Below is a small trained network, with its code and all its weights. Each question gives an input and a target symbol and asks what happens when units are switched off, that is, made to give their printed mean instead of their output.

import numpy as np


def w(rows, s, z=0):
    codes = np.array(rows[::2]) - 128.0
    scale = np.full(codes.shape[1], s)
    scale[-1] = z or s
    return codes * scale


def norm(h):
    return h / np.sqrt((h * h).mean(-1, keepdims=True) + 1e-5)


def f(y):
    return np.maximum(y, 0)


def softmax(a):
    e = np.exp(a - a.max(-1, keepdims=True))
    return e / e.sum(-1, keepdims=True)


def log_softmax(a):
    a = a - a.max(-1, keepdims=True)
    return a - np.log(np.exp(a).sum(-1, keepdims=True))


def net(x, mask):
    ids = ['ΠΦγελω'.index(c) for c in x.split()]
    T = len(ids)
    res = E[ids] + P[:T]
    r = norm(res)
    for j in range(3):
        rows = slice(2 * j, 2 * j + 2)
        q, k, v = (r @ M[0][rows].T for M in (Q, K, V))
        z = softmax(np.where(np.tri(T) > 0, q @ k.T / 2**0.5, -1e9)) @ v
        o = O[0][rows]
        res = res + np.where(mask[j], z, o[:, -1]) @ o[:, :-1]
    y = f(norm(res) @ A[0][:, :-1].T + A[0][:, -1])
    res = res + np.where(mask[3:19], y, B[0][:, -1]) @ B[0][:, :-1]
    return log_softmax(norm(res)[-1] @ U[:, :-1].T + U[:, -1])


Q, K, V, O, A, B = {}, {}, {}, {}, {}, {}
E = w([
[82,101,201,47],'Π',
[115,84,170,72],'Φ',
[75,165,253,244],'γ',
[37,185,245,231],'ε',
[192,88,81,74],'λ',
[200,111,179,128],'ω',
],0.011)
P = w([
[141,184,92,182],'0',
[123,133,103,237],'1',
[90,2,239,32],'2',
[26,56,134,155],'3',
[57,210,186,143],'4',
[185,40,204,99],'5',
],0.0084)
Q[0] = w([
[167,144,88,192],'H1',
[170,245,134,93],'H1',
[112,97,87,160],'H2',
[73,148,99,101],'H2',
[249,119,93,184],'H3',
[162,114,162,57],'H3',
],0.016)
K[0] = w([
[108,130,84,168],'H1',
[121,36,162,175],'H1',
[88,233,160,173],'H2',
[72,55,186,102],'H2',
[232,84,166,143],'H3',
[154,183,123,8],'H3',
],0.013)
V[0] = w([
[214,64,212,122],'H1',
[229,133,87,169],'H1',
[114,88,66,102],'H2',
[158,16,124,24],'H2',
[69,151,2,130],'H3',
[225,146,132,54],'H3',
],0.0084)
O[0] = w([
[255,134,179,167,255],'H1',
[128,198,107,172,205],'H1',
[133,96,61,139,144],'H2',
[115,193,115,77,227],'H2',
[120,185,203,200,16],'H3',
[63,70,91,135,215],'H3',
],0.0086,0.0041)
A[0] = w([
[101,173,190,179,101],'N1',
[146,129,10,130,103],'N2',
[111,85,92,173,186],'N3',
[138,184,154,103,203],'N4',
[116,154,53,186,243],'N5',
[133,160,139,158,150],'N6',
[31,208,59,123,252],'N7',
[110,101,136,176,93],'N8',
[134,102,88,181,66],'N9',
[223,146,86,145,79],'N10',
[113,147,189,202,99],'N11',
[54,155,110,193,134],'N12',
[66,118,75,89,167],'N13',
[6,88,111,127,67],'N14',
[165,99,109,114,182],'N15',
[159,82,166,149,93],'N16',
],0.012,0.0044)
B[0] = w([
[170,91,100,86,184],'N1',
[152,82,151,187,235],'N2',
[93,171,158,181,204],'N3',
[122,142,153,198,202],'N4',
[129,172,112,6,254],'N5',
[51,96,123,104,178],'N6',
[103,170,2,168,232],'N7',
[142,129,77,168,151],'N8',
[148,152,153,100,173],'N9',
[90,131,183,138,227],'N10',
[143,123,103,86,195],'N11',
[93,147,127,157,190],'N12',
[125,178,106,188,203],'N13',
[145,147,130,39,158],'N14',
[139,164,157,160,244],'N15',
[94,158,80,72,200],'N16',
],0.011,0.0053)
U = w([
[127,66,103,1,84],'Π',
[235,75,81,78,119],'Φ',
[178,21,109,218,218],'γ',
[23,58,157,175,61],'ε',
[127,185,9,129,251],'λ',
[206,197,221,205,20],'ω',
],0.0079,0.0019)

Each question gives the input, a string of symbols that net reads in full, and the target symbol t.
The units are the heads (2 rows each of Q, K, V and O) and the neurons (one row each of A and B). Each row of codes is followed by its name. A weight is (code - 128) times the scale printed after its matrix; where a second scale follows, it is the last column's (O, A, B and U).
mask holds one flag per unit, heads first, then neurons. A switched-off unit (its flag False) gives its mean, the last column of its rows in O or B, instead of its output. The means were averaged over made-up inputs and are rounded, as every weight is.
A unit's drop is (log p(t) with every unit on - log p(t) with that unit switched off) / (log p(t) with every unit on - log p(t) with every unit switched off).
The circuit of an input: a set's keep is (log p(t) with only the set's units on - log p(t) with every unit switched off) / (log p(t) with every unit on - log p(t) with every unit switched off). Starting from the 12 units with the biggest drops (on a tie, the unit counted first), units are removed one at a time, each time the one whose removal leaves the highest keep (on an exact tie, the one counted first), for as long as the keep stays at least 0.8.
circuit, biggest first: the units of the circuit, biggest drop first
unit that matters most: the unit with the biggest drop
top k neurons: the k neurons with the biggest drops, biggest first
heads that matter: for each layer, one digit per head in row order, 1 if its drop is at least 0.15 and else 0, layers parted by /
input ω ω Π Φ, target ω: heads that matter -> 001
input λ ε λ γ, target λ: unit that matters most -> H1
input Π λ λ ω, target Π: heads that matter -> 100
input λ ε λ Φ ω ε, target Φ: circuit, biggest first -> N1, N11
input ε λ ω λ, target ε: top 3 neurons -> N3, N5, N7
input ε ε γ ω, target ε: heads that matter -> 110
input ε ω γ, target Π: circuit, biggest first -> N11, N1
input λ λ λ λ ε λ, target γ: heads that matter -> 001
input λ λ λ Π λ ω, target Π: circuit, biggest first -> N16, H3
input ω λ λ γ, target ω: top 3 neurons -> N7, N4, N5
input γ ω λ ω, target γ: heads that matter -> 010
input ε λ ε ω, target ε: heads that matter -> 111
input λ Φ Φ ε, target λ: top 3 neurons -> N1, N11, N7
input ε Π Π λ, target ε: circuit, biggest first -> H2, N3
input Φ λ λ ω Φ ε, target Π: unit that matters most -> N16
input ω λ ω ω, target ω: heads that matter -> 101
input ω Π ω ω Π, target ω: heads that matter -> 100
input Π ω λ λ, target Π: top 4 neurons -> N14, N7, N2, N4
input λ ω λ λ γ, target λ: heads that matter -> 010
input ω ω ε ε, target ω: top 3 neurons -> N5, N7, N2
input ω ω λ ε, target ω: heads that matter -> 101
input Π λ Π λ, target Π: circuit, biggest first -> N7
input ω λ λ Φ, target ω: heads that matter -> 000
input λ λ λ λ ε, target λ: top 2 neurons -> N7, N1
